Below are the code and all the weights of a small trained network. Each question names an input and a class and asks about switching units off, where a switched-off unit gives its printed mean instead of its output.

import numpy as np


def w(rows, s, z=0):
    codes = np.array(rows[::2]) - 128.0
    scale = np.full(codes.shape[1], s)
    scale[-1] = z or s
    return codes * scale


def f(y):
    return y / 2 * (1 + np.tanh(0.7978845608 * (y + 0.044715 * y**3)))


def log_softmax(a):
    a = a - a.max(-1, keepdims=True)
    return a - np.log(np.exp(a).sum(-1, keepdims=True))


def net(x, mask):
    res = np.array(x, float).reshape(1, 8) / 4 @ E
    y = f(res @ A[0][:, :-1].T + A[0][:, -1])
    res = res + np.where(mask, y, B[0][:, -1]) @ B[0][:, :-1]
    return log_softmax(res[-1] @ U[:, :-1].T + U[:, -1])


A, B = {}, {}
E = w([
[100,129,96,150,42,151,178,104,128,56,151],'x0',
[135,131,120,130,130,130,126,126,129,129,126],'x1',
[133,131,130,125,131,122,131,126,121,119,119],'x2',
[137,124,126,69,137,85,144,48,169,126,176],'x3',
[148,248,186,167,118,114,123,105,106,158,144],'x4',
[122,130,125,130,129,138,121,129,138,134,135],'x5',
[137,128,122,132,129,128,124,130,130,126,132],'x6',
[135,129,121,132,127,128,126,130,129,129,131],'x7',
],0.017)
A[0] = w([
[121,60,117,73,130,121,140,110,141,133,143,173],'n0',
[151,132,126,44,136,69,143,25,176,134,188,207],'n1',
[132,61,87,80,173,144,130,155,170,117,88,255],'n2',
[123,132,111,111,105,123,158,66,147,106,167,86],'n3',
[96,143,92,173,2,175,211,94,121,50,170,215],'n4',
[94,46,62,112,112,136,160,136,148,96,122,187],'n5',
[95,96,104,145,125,180,136,198,116,98,79,247],'n6',
],0.0099,0.0058)
B[0] = w([
[112,74,72,131,163,92,167,141,130,120,118,177],'n0',
[89,100,120,118,162,32,249,53,179,128,225,232],'n1',
[156,16,125,84,139,114,78,187,157,101,105,207],'n2',
[92,132,113,138,88,116,181,79,181,83,139,170],'n3',
[123,210,123,152,24,170,110,77,120,2,104,254],'n4',
[48,100,45,45,153,104,111,124,75,32,103,199],'n5',
[158,121,144,92,163,182,79,175,62,103,98,201],'n6',
],0.0095,0.021)
U = w([
[179,82,144,99,171,157,90,167,111,150,108,194],'0',
[114,141,104,91,129,171,101,138,90,101,107,79],'1',
[119,77,109,105,180,96,148,140,171,152,145,128],'2',
[75,120,76,105,120,111,149,112,140,109,133,53],'3',
[151,213,178,164,165,131,117,180,88,252,92,254],'4',
[163,185,170,183,81,161,93,135,126,127,116,97],'5',
[126,165,183,114,197,97,157,84,139,212,169,132],'6',
[128,169,153,148,103,128,170,89,179,124,154,60],'7',
],0.011,0.0055)

Each question gives the input, the list of numbers given to net, and the class t.
The units are the neurons (one row each of A and B). Each row of codes is followed by its name. A weight is (code - 128) times the scale printed after its matrix; where a second scale follows, it is the last column's (A, B and U).
mask holds one flag per neuron, in row order. A switched-off neuron (its flag False) gives its mean, the last column of its row in B, instead of its output. The means were averaged over made-up inputs and are rounded, as every weight is.
A unit's drop is (log p(t) with every unit on - log p(t) with that unit switched off) / (log p(t) with every unit on - log p(t) with every unit switched off).
The circuit of an input: a set's keep is (log p(t) with only the set's units on - log p(t) with every unit switched off) / (log p(t) with every unit on - log p(t) with every unit switched off). Starting from all 7 units, units are removed one at a time, each time the one whose removal leaves the highest keep (on an exact tie, the one counted first), for as long as the keep stays at least 0.8.
circuit, biggest first: the units of the circuit, biggest drop first
unit that matters most: the unit with the biggest drop
top k neurons: the k neurons with the biggest drops, biggest first
drop of u: that unit's drop, to one decimal
input [0,-6,6,-7,-4,-4,-7,8], class 0: circuit, biggest first => (n4; n6)
input [-6,-1,6,-3,6,3,1,6], class 4: circuit, biggest first => (n1; n4)
input [7,4,-7,-6,2,-3,-6,-8], class 5: circuit, biggest first => (n4)
input [-2,-3,-2,-2,0,-2,2,8], class 0: circuit, biggest first => (n4; n1)
input [-2,3,-4,4,1,-7,6,-7], class 6: circuit, biggest first => (n4; n5; n2)
input [-7,-2,6,7,1,7,-1,-7], class 6: circuit, biggest first => (n5; n1)
input [7,7,3,4,1,7,-4,-1], class 7: circuit, biggest first => (n4; n2)
input [-3,-4,1,0,-6,-6,7,1], class 0: circuit, biggest first => (n1; n2)
input [-2,1,2,4,-6,5,-3,2], class 2: top 2 neurons => (n4; n2)
input [8,-4,-8,0,-2,1,-8,2], class 1: top 3 neurons => (n1; n4; n6)
input [8,-8,-6,-1,-6,2,5,-3], class 1: top 2 neurons => (n1; n6)
input [2,0,-5,-6,-8,7,8,-1], class 1: drop of n5 => 1.0
input [0,8,8,5,-5,6,-3,8], class 2: drop of n2 => 0.2
input [3,6,-4,-2,5,-7,-8,-4], class 5: drop of n1 => 0.4
input [2,4,-5,4,2,3,8,-7], class 7: unit that matters most => n5
